Below are the code and all the weights of a small trained network. Each question names an input and a class and asks about switching units off, where a switched-off unit gives its printed mean instead of its output.

import numpy as np


def w(rows, s, z=0):
    codes = np.array(rows[::2]) - 128.0
    scale = np.full(codes.shape[1], s)
    scale[-1] = z or s
    return codes * scale


def norm(h):
    return h / np.sqrt((h * h).mean(-1, keepdims=True) + 1e-5)


def f(y):
    return y / 2 * (1 + np.tanh(0.7978845608 * (y + 0.044715 * y**3)))


def log_softmax(a):
    a = a - a.max(-1, keepdims=True)
    return a - np.log(np.exp(a).sum(-1, keepdims=True))


def net(x, mask):
    res = np.array(x, float).reshape(1, 5) / 4 @ E
    u = 0
    for l in range(4):
        y = f(norm(res) @ A[l][:, :-1].T + A[l][:, -1])
        res = res + np.where(mask[u : u + 4], y, B[l][:, -1]) @ B[l][:, :-1]
        u += 4
    return log_softmax(norm(res)[-1] @ U[:, :-1].T + U[:, -1])


A, B = {}, {}
E = w([
[217,96,133,129,166,186,166],'x0',
[134,155,214,138,135,157,3],'x1',
[191,33,161,187,204,84,62],'x2',
[124,117,126,127,127,136,127],'x3',
[128,122,130,128,124,130,129],'x4',
],0.0021)
A[0] = w([
[125,22,82,139,166,8,144,47],'L0N0',
[137,123,125,124,117,147,165,6],'L0N1',
[161,107,54,147,138,194,234,40],'L0N2',
[207,174,182,120,96,254,132,39],'L0N3',
],0.0038,0.0024)
B[0] = w([
[75,189,91,188,171,148,117,246],'L0N0',
[143,40,125,104,196,73,90,54],'L0N1',
[148,139,120,74,79,130,154,212],'L0N2',
[48,187,130,3,243,127,90,205],'L0N3',
],0.0047,0.0013)
A[1] = w([
[255,68,97,138,213,162,169,136],'L1N0',
[114,176,169,141,124,153,96,142],'L1N1',
[176,46,208,178,189,120,41,4],'L1N2',
[181,28,66,184,191,46,181,14],'L1N3',
],0.0038,0.002)
B[1] = w([
[127,205,228,158,12,239,128,247],'L1N0',
[111,162,139,156,59,166,162,208],'L1N1',
[197,75,32,44,108,54,237,253],'L1N2',
[4,236,179,147,125,177,22,178],'L1N3',
],0.0038,0.0014)
A[2] = w([
[121,108,117,148,119,113,163,77],'L2N0',
[139,49,52,121,95,2,145,9],'L2N1',
[127,73,163,122,138,76,78,71],'L2N2',
[86,121,89,182,140,102,116,69],'L2N3',
],0.0043,0.0014)
B[2] = w([
[147,122,86,81,144,99,117,96],'L2N0',
[41,100,226,96,62,40,25,255],'L2N1',
[155,170,124,192,127,44,80,85],'L2N2',
[171,109,53,127,187,149,254,161],'L2N3',
],0.0029,0.00083)
A[3] = w([
[96,179,174,142,79,162,106,37],'L3N0',
[253,84,117,71,134,142,189,1],'L3N1',
[97,146,110,151,209,121,107,145],'L3N2',
[100,107,88,85,100,109,197,199],'L3N3',
],0.0061,0.0014)
B[3] = w([
[127,77,141,202,124,187,160,250],'L3N0',
[254,119,7,80,78,188,242,218],'L3N1',
[100,83,30,52,170,104,235,171],'L3N2',
[195,75,174,161,171,67,42,250],'L3N3',
],0.0044,0.0021)
U = w([
[123,84,167,157,94,1,60,196],'0',
[66,154,193,225,82,231,119,181],'1',
[225,115,104,81,106,169,167,186],'2',
[60,169,165,28,220,192,100,14],'3',
[47,124,28,194,211,92,189,4],'4',
],0.0096,0.0016)

Each question gives the input, the list of numbers given to net, and the class t.
The units are the neurons (one row each of A and B). Each row of codes is followed by its name. A weight is (code - 128) times the scale printed after its matrix; where a second scale follows, it is the last column's (A, B and U).
mask holds one flag per neuron, layer by layer. A switched-off neuron (its flag False) gives its mean, the last column of its row in B, instead of its output. The means were averaged over made-up inputs and are rounded, as every weight is.
A unit's drop is (log p(t) with every unit on - log p(t) with that unit switched off) / (log p(t) with every unit on - log p(t) with every unit switched off).
The circuit of an input: a set's keep is (log p(t) with only the set's units on - log p(t) with every unit switched off) / (log p(t) with every unit on - log p(t) with every unit switched off). Starting from the 12 units with the biggest drops (on a tie, the unit counted first), units are removed one at a time, each time the one whose removal leaves the highest keep (on an exact tie, the one counted first), for as long as the keep stays at least 0.8.
units of the circuit, in order: the units of the circuit, biggest drop first
k most important neurons: the k neurons with the biggest drops, biggest first
k most important neurons of layer l: the k neurons of layer l with the biggest drops, biggest first
drop of u: that unit's drop, to one decimal
input [-7,0,7,-3,0], class 4: units of the circuit, in order -> (L0N0, L3N2)
input [-5,0,-5,7,1], class 0: 4 most important neurons -> (L1N0, L3N3, L1N3, L0N0)
input [1,-6,8,1,8], class 1: units of the circuit, in order -> (L1N3)
input [1,1,7,-4,-7], class 2: 4 most important neurons -> (L1N0, L1N2, L2N1, L3N1)
input [1,5,-6,-3,3], class 3: 2 most important neurons -> (L0N3, L1N0)
input [0,-5,-7,0,-2], class 0: 3 most important neurons -> (L3N3, L1N0, L2N1)
input [3,-8,2,0,-5], class 1: units of the circuit, in order -> (L1N3, L1N0)
input [2,1,0,4,0], class 3: 2 most important neurons -> (L0N3, L1N2)
input [6,-1,1,-3,2], class 1: 2 most important neurons -> (L1N0, L1N2)
input [3,8,1,6,-8], class 2: 4 most important neurons -> (L1N2, L0N0, L1N3, L3N1)
input [6,8,8,-8,-5], class 2: units of the circuit, in order -> (L1N2, L3N1)
input [-8,-2,0,2,-6], class 0: 2 most important neurons -> (L1N3, L0N3)
input [1,2,-7,0,-5], class 3: 3 most important neurons -> (L0N3, L1N0, L2N1)
input [-7,-8,-2,3,4], class 0: units of the circuit, in order -> (L3N3)
input [3,4,-6,-5,-5], class 3: 2 most important neurons -> (L0N3, L1N0)
input [-2,7,2,-5,7], class 0: 3 most important neurons -> (L1N0, L1N2, L2N1)
input [5,1,-8,2,-2], class 3: 3 most important neurons -> (L0N3, L1N2, L2N3)
input [0,3,1,1,8], class 0: units of the circuit, in order -> (L2N1, L1N0, L1N2)
input [1,-8,5,-7,7], class 1: 3 most important neurons -> (L1N0, L1N3, L0N3)
input [7,-4,6,-2,2], class 1: units of the circuit, in order -> (L1N0)
input [-1,-2,7,-8,-6], class 4: 2 most important neurons -> (L0N0, L3N2)
input [-6,-1,2,4,7], class 4: 2 most important neurons of layer 1 -> (L1N2, L1N0)
input [2,4,-8,5,5], class 3: 2 most important neurons of layer 1 -> (L1N0, L1N3)
input [1,2,-5,-2,-4], class 3: 2 most important neurons of layer 1 -> (L1N0, L1N3)
input [-3,0,0,-6,-3], class 0: drop of L0N0 -> 0.4
input [7,2,-8,-8,-1], class 3: drop of L1N2 -> 0.3
input [7,-2,8,-8,8], class 1: drop of L1N0 -> 1.6
input [4,-7,3,-3,-5], class 1: drop of L2N2 -> 0.0
